Below are the code and all the weights of a small trained network. Each question names an input and a class and asks about switching units off, where a switched-off unit gives its printed mean instead of its output.

import numpy as np


def w(rows, s, z=0):
    codes = np.array(rows[::2]) - 128.0
    scale = np.full(codes.shape[1], s)
    scale[-1] = z or s
    return codes * scale


def norm(h):
    return h / np.sqrt((h * h).mean(-1, keepdims=True) + 1e-5)


def f(y):
    return y / 2 * (1 + np.tanh(0.7978845608 * (y + 0.044715 * y**3)))


def log_softmax(a):
    a = a - a.max(-1, keepdims=True)
    return a - np.log(np.exp(a).sum(-1, keepdims=True))


def net(x, mask):
    res = np.array(x, float).reshape(1, 5) / 4 @ E
    u = 0
    for l in range(2):
        y = f(norm(res) @ A[l][:, :-1].T + A[l][:, -1])
        res = res + np.where(mask[u : u + 12], y, B[l][:, -1]) @ B[l][:, :-1]
        u += 12
    return log_softmax(norm(res)[-1] @ U[:, :-1].T + U[:, -1])


A, B = {}, {}
E = w([
[222,100,114,213,113,254],'x0',
[155,108,178,75,136,158],'x1',
[240,92,83,116,194,48],'x2',
[150,112,159,144,75,88],'x3',
[138,146,130,123,128,128],'x4',
],0.0067)
A[0] = w([
[80,189,66,161,140,139,103],'L0N1',
[176,93,65,105,50,76,108],'L0N2',
[66,89,83,104,203,174,122],'L0N3',
[146,93,216,63,134,158,45],'L0N4',
[108,162,51,203,74,87,135],'L0N5',
[153,133,224,176,45,70,2],'L0N6',
[145,77,60,107,250,116,79],'L0N7',
[156,93,162,46,123,171,119],'L0N8',
[108,189,82,163,201,142,158],'L0N9',
[85,145,129,57,166,105,97],'L0N10',
[126,189,124,91,214,186,69],'L0N11',
[38,182,142,113,120,195,63],'L0N12',
],0.011,0.0046)
B[0] = w([
[139,70,181,106,177,124,179],'L0N1',
[144,95,230,113,133,118,185],'L0N2',
[149,85,127,214,3,90,181],'L0N3',
[46,48,82,67,254,148,181],'L0N4',
[93,60,100,22,220,170,212],'L0N5',
[147,12,206,235,68,44,183],'L0N6',
[126,168,190,155,191,97,233],'L0N7',
[106,48,90,105,174,131,195],'L0N8',
[145,47,145,89,86,139,193],'L0N9',
[169,143,69,122,67,134,206],'L0N10',
[151,1,176,166,72,102,162],'L0N11',
[123,178,157,191,222,69,253],'L0N12',
],0.0096,0.0047)
A[1] = w([
[121,72,102,30,132,197,138],'L1N1',
[191,254,85,80,51,180,151],'L1N2',
[158,201,182,199,212,140,188],'L1N3',
[17,171,204,166,85,205,41],'L1N4',
[199,124,66,178,116,247,116],'L1N5',
[126,142,194,84,150,111,177],'L1N6',
[83,158,97,58,117,99,84],'L1N7',
[27,16,154,173,125,82,165],'L1N8',
[96,163,95,122,61,37,4],'L1N9',
[108,54,164,39,174,80,29],'L1N10',
[133,94,248,189,50,137,152],'L1N11',
[119,216,69,71,16,104,78],'L1N12',
],0.0099,0.0033)
B[1] = w([
[113,138,51,174,153,145,164],'L1N1',
[166,152,3,161,140,125,129],'L1N2',
[20,179,135,138,141,77,185],'L1N3',
[145,114,188,77,226,44,147],'L1N4',
[91,175,117,22,48,140,169],'L1N5',
[135,144,121,178,120,163,164],'L1N6',
[145,153,141,87,128,203,134],'L1N7',
[194,108,97,124,128,120,252],'L1N8',
[148,152,133,95,65,227,145],'L1N9',
[88,143,119,152,101,189,197],'L1N10',
[170,142,96,152,75,120,195],'L1N11',
[180,224,54,94,100,160,138],'L1N12',
],0.012,0.011)
U = w([
[121,199,247,114,227,52,65],'0',
[91,212,143,19,43,196,73],'1',
[100,168,115,159,121,139,251],'2',
[169,76,165,148,75,110,53],'3',
[61,71,92,76,210,183,24],'4',
],0.015,0.012)

Each question gives the input, the list of numbers given to net, and the class t.
The units are the neurons (one row each of A and B). Each row of codes is followed by its name. A weight is (code - 128) times the scale printed after its matrix; where a second scale follows, it is the last column's (A, B and U).
mask holds one flag per neuron, layer by layer. A switched-off neuron (its flag False) gives its mean, the last column of its row in B, instead of its output. The means were averaged over made-up inputs and are rounded, as every weight is.
A unit's drop is (log p(t) with every unit on - log p(t) with that unit switched off) / (log p(t) with every unit on - log p(t) with every unit switched off).
The circuit of an input: a set's keep is (log p(t) with only the set's units on - log p(t) with every unit switched off) / (log p(t) with every unit on - log p(t) with every unit switched off). Starting from the 12 units with the biggest drops (on a tie, the unit counted first), units are removed one at a time, each time the one whose removal leaves the highest keep (on an exact tie, the one counted first), for as long as the keep stays at least 0.8.
circuit, biggest first: the units of the circuit, biggest drop first
top k neurons: the k neurons with the biggest drops, biggest first
k most important neurons of layer l: the k neurons of layer l with the biggest drops, biggest first
input [6,6,1,3,4], class 1: top 4 neurons => (L1N5; L0N5; L0N12; L0N1)
input [-5,0,-8,2,-5], class 0: top 2 neurons => (L0N12; L1N4)
input [4,8,-2,6,1], class 4: top 2 neurons => (L0N4; L0N8)
input [-7,-8,-5,-1,3], class 4: top 3 neurons => (L0N5; L0N1; L1N5)
input [5,-5,1,-3,5], class 1: top 4 neurons => (L1N5; L0N12; L0N4; L0N8)
input [-5,5,5,-7,-3], class 3: circuit, biggest first => (L0N3; L0N11)
input [1,7,-4,-2,-3], class 4: top 2 neurons => (L0N4; L0N8)
input [6,-8,-2,4,4], class 4: circuit, biggest first => (L0N5)
input [-6,5,3,-5,-3], class 1: 2 most important neurons of layer 0 => (L0N10; L0N6)
input [6,7,4,-4,-2], class 4: circuit, biggest first => (L0N8; L1N11)
input [-2,-4,-5,7,3], class 3: 3 most important neurons of layer 0 => (L0N6; L0N7; L0N5)
input [-8,1,-5,7,-2], class 1: top 2 neurons => (L1N9; L0N10)
input [-5,5,1,-2,7], class 2: top 3 neurons => (L1N1; L1N5; L0N12)
input [4,6,-3,-7,6], class 3: circuit, biggest first => (L0N11)
input [6,6,2,-4,3], class 1: top 2 neurons => (L1N5; L0N12)
input [-7,8,1,-7,8], class 2: circuit, biggest first => (L0N10; L1N5)
input [5,-6,0,1,3], class 4: 2 most important neurons of layer 1 => (L1N1; L1N11)
input [7,7,3,6,-1], class 1: top 2 neurons => (L1N5; L0N5)
input [-4,-1,-7,5,2], class 0: top 2 neurons => (L1N4; L0N12)
input [7,-3,2,-3,7], class 1: circuit, biggest first => (L1N5)
input [4,4,8,-8,-3], class 0: 2 most important neurons of layer 0 => (L0N7; L0N6)
input [-2,6,7,2,-2], class 0: 2 most important neurons of layer 0 => (L0N7; L0N5)
